Here is a tiny trained network, its code and every weight. The questions are about switching its units off for an input and a target symbol, where a switched-off unit gives its printed mean instead of its output.

import numpy as np


def w(rows, s, z=0):
    codes = np.array(rows[::2]) - 128.0
    scale = np.full(codes.shape[1], s)
    scale[-1] = z or s
    return codes * scale


def norm(h):
    return h / np.sqrt((h * h).mean(-1, keepdims=True) + 1e-5)


def f(y):
    return y / 2 * (1 + np.tanh(0.7978845608 * (y + 0.044715 * y**3)))


def softmax(a):
    e = np.exp(a - a.max(-1, keepdims=True))
    return e / e.sum(-1, keepdims=True)


def log_softmax(a):
    a = a - a.max(-1, keepdims=True)
    return a - np.log(np.exp(a).sum(-1, keepdims=True))


def net(x, mask):
    ids = ['αεζηθμξστφω'.index(c) for c in x.split()]
    T = len(ids)
    res = E[ids] + P[:T]
    r = norm(res)
    for j in range(3):
        rows = slice(2 * j, 2 * j + 2)
        q, k, v = (r @ M[0][rows].T for M in (Q, K, V))
        z = softmax(np.where(np.tri(T) > 0, q @ k.T / 2**0.5, -1e9)) @ v
        o = O[0][rows]
        res = res + np.where(mask[j], z, o[:, -1]) @ o[:, :-1]
    y = f(norm(res) @ A[0][:, :-1].T + A[0][:, -1])
    res = res + np.where(mask[3:11], y, B[0][:, -1]) @ B[0][:, :-1]
    return log_softmax(norm(res)[-1] @ U[:, :-1].T + U[:, -1])


Q, K, V, O, A, B = {}, {}, {}, {}, {}, {}
E = w([
[151,23,146],'α',
[185,110,102],'ε',
[82,59,44],'ζ',
[75,81,145],'η',
[165,200,100],'θ',
[127,116,7],'μ',
[128,134,121],'ξ',
[95,119,119],'σ',
[43,158,151],'τ',
[170,203,102],'φ',
[115,94,173],'ω',
],0.016)
P = w([
[253,144,236],'0',
[202,106,168],'1',
[180,124,113],'2',
[168,125,118],'3',
[176,105,150],'4',
[149,120,119],'5',
[172,108,154],'6',
[143,129,118],'7',
[134,134,117],'8',
[136,131,117],'9',
[132,129,123],'10',
[136,140,115],'11',
[133,129,125],'12',
[138,142,120],'13',
],0.0041)
Q[0] = w([
[254,201,207],'h0',
[118,124,154],'h0',
[233,158,108],'h1',
[101,164,114],'h1',
[224,174,90],'h2',
[110,207,32],'h2',
],0.0092)
K[0] = w([
[175,108,72],'h0',
[143,143,137],'h0',
[45,155,80],'h1',
[84,159,177],'h1',
[96,144,4],'h2',
[151,190,67],'h2',
],0.011)
V[0] = w([
[135,103,57],'h0',
[42,185,86],'h0',
[112,112,60],'h1',
[255,161,120],'h1',
[130,195,103],'h2',
[149,86,215],'h2',
],0.0081)
O[0] = w([
[54,92,174,248],'h0',
[150,243,31,125],'h0',
[169,3,133,248],'h1',
[149,112,123,193],'h1',
[151,93,253,159],'h2',
[108,103,78,4],'h2',
],0.006,0.0028)
A[0] = w([
[191,132,231,53],'n0',
[249,244,67,117],'n1',
[74,148,3,251],'n2',
[205,55,68,182],'n3',
[144,162,16,154],'n4',
[168,174,148,87],'n5',
[142,178,91,5],'n6',
[134,59,212,169],'n7',
],0.0063,0.0022)
B[0] = w([
[68,48,158,155],'n0',
[3,54,74,175],'n1',
[97,179,221,253],'n2',
[176,232,119,235],'n3',
[153,166,183,178],'n4',
[116,89,205,122],'n5',
[220,65,132,104],'n6',
[88,157,164,183],'n7',
],0.0055,0.0041)
U = w([
[154,125,135,50],'α',
[222,118,145,159],'ε',
[56,2,22,142],'ζ',
[125,164,129,97],'η',
[140,135,147,60],'θ',
[164,185,89,254],'μ',
[120,51,253,165],'ξ',
[101,224,161,175],'σ',
[126,177,136,66],'τ',
[156,174,157,116],'φ',
[132,148,137,54],'ω',
],0.0088,0.0057)

Each question gives the input, a string of symbols that net reads in full, and the target symbol t.
The units are the heads (2 rows each of Q, K, V and O) and the neurons (one row each of A and B). Each row of codes is followed by its name. A weight is (code - 128) times the scale printed after its matrix; where a second scale follows, it is the last column's (O, A, B and U).
mask holds one flag per unit, heads first, then neurons. A switched-off unit (its flag False) gives its mean, the last column of its rows in O or B, instead of its output. The means were averaged over made-up inputs and are rounded, as every weight is.
A unit's drop is (log p(t) with every unit on - log p(t) with that unit switched off) / (log p(t) with every unit on - log p(t) with every unit switched off).
The circuit of an input: a set's keep is (log p(t) with only the set's units on - log p(t) with every unit switched off) / (log p(t) with every unit on - log p(t) with every unit switched off). Starting from all 11 units, units are removed one at a time, each time the one whose removal leaves the highest keep (on an exact tie, the one counted first), for as long as the keep stays at least 0.8.
circuit, biggest first: the units of the circuit, biggest drop first
top k neurons: the k neurons with the biggest drops, biggest first
heads that matter: for each layer, one digit per head in row order, 1 if its drop is at least 0.15 and else 0, layers parted by /
drop when u is switched off: that unit's drop, to one decimal
input α ζ η, target ζ: circuit, biggest first => [h2]
input τ μ θ η, target σ: heads that matter => 100
input θ ξ ξ ε σ ζ ζ ξ ζ ζ φ, target ζ: top 2 neurons => [n1 n2]
input σ ζ ζ ζ ζ φ, target ζ: circuit, biggest first => [n1 h1 n2]
input ζ ξ ξ ξ φ ζ μ σ ζ ξ α η θ, target ξ: heads that matter => 001
input ω ζ α, target ζ: heads that matter => 001
input ξ ζ ξ ζ α θ ζ ζ α ζ ζ η ω, target ζ: heads that matter => 001
input ζ ζ ζ ξ ζ φ ζ φ η, target ζ: top 3 neurons => [n4 n3 n5]
input ζ ε ε μ ζ ζ σ, target σ: heads that matter => 101
input η ε ξ ζ ζ ζ ζ ζ α, target ζ: heads that matter => 001
input ξ ζ ξ ξ ξ μ ξ φ, target ξ: heads that matter => 101
input ζ ζ θ ξ ξ θ, target ξ: heads that matter => 101
input σ ζ θ ξ σ, target σ: heads that matter => 011
input ζ ξ ζ ω, target ζ: top 2 neurons => [n2 n4]
input ζ ξ ζ ξ ζ φ θ η ζ θ, target ζ: top 3 neurons => [n1 n2 n3]
input ξ ω φ μ ζ η ζ ζ ζ α ζ θ, target ζ: top neuron => [n1]
input ζ φ φ φ ζ ξ α ζ ξ ω φ, target ξ: drop when h2 is switched off => 1.0
input μ τ ζ ζ φ ω ζ, target μ: drop when n3 is switched off => 0.2
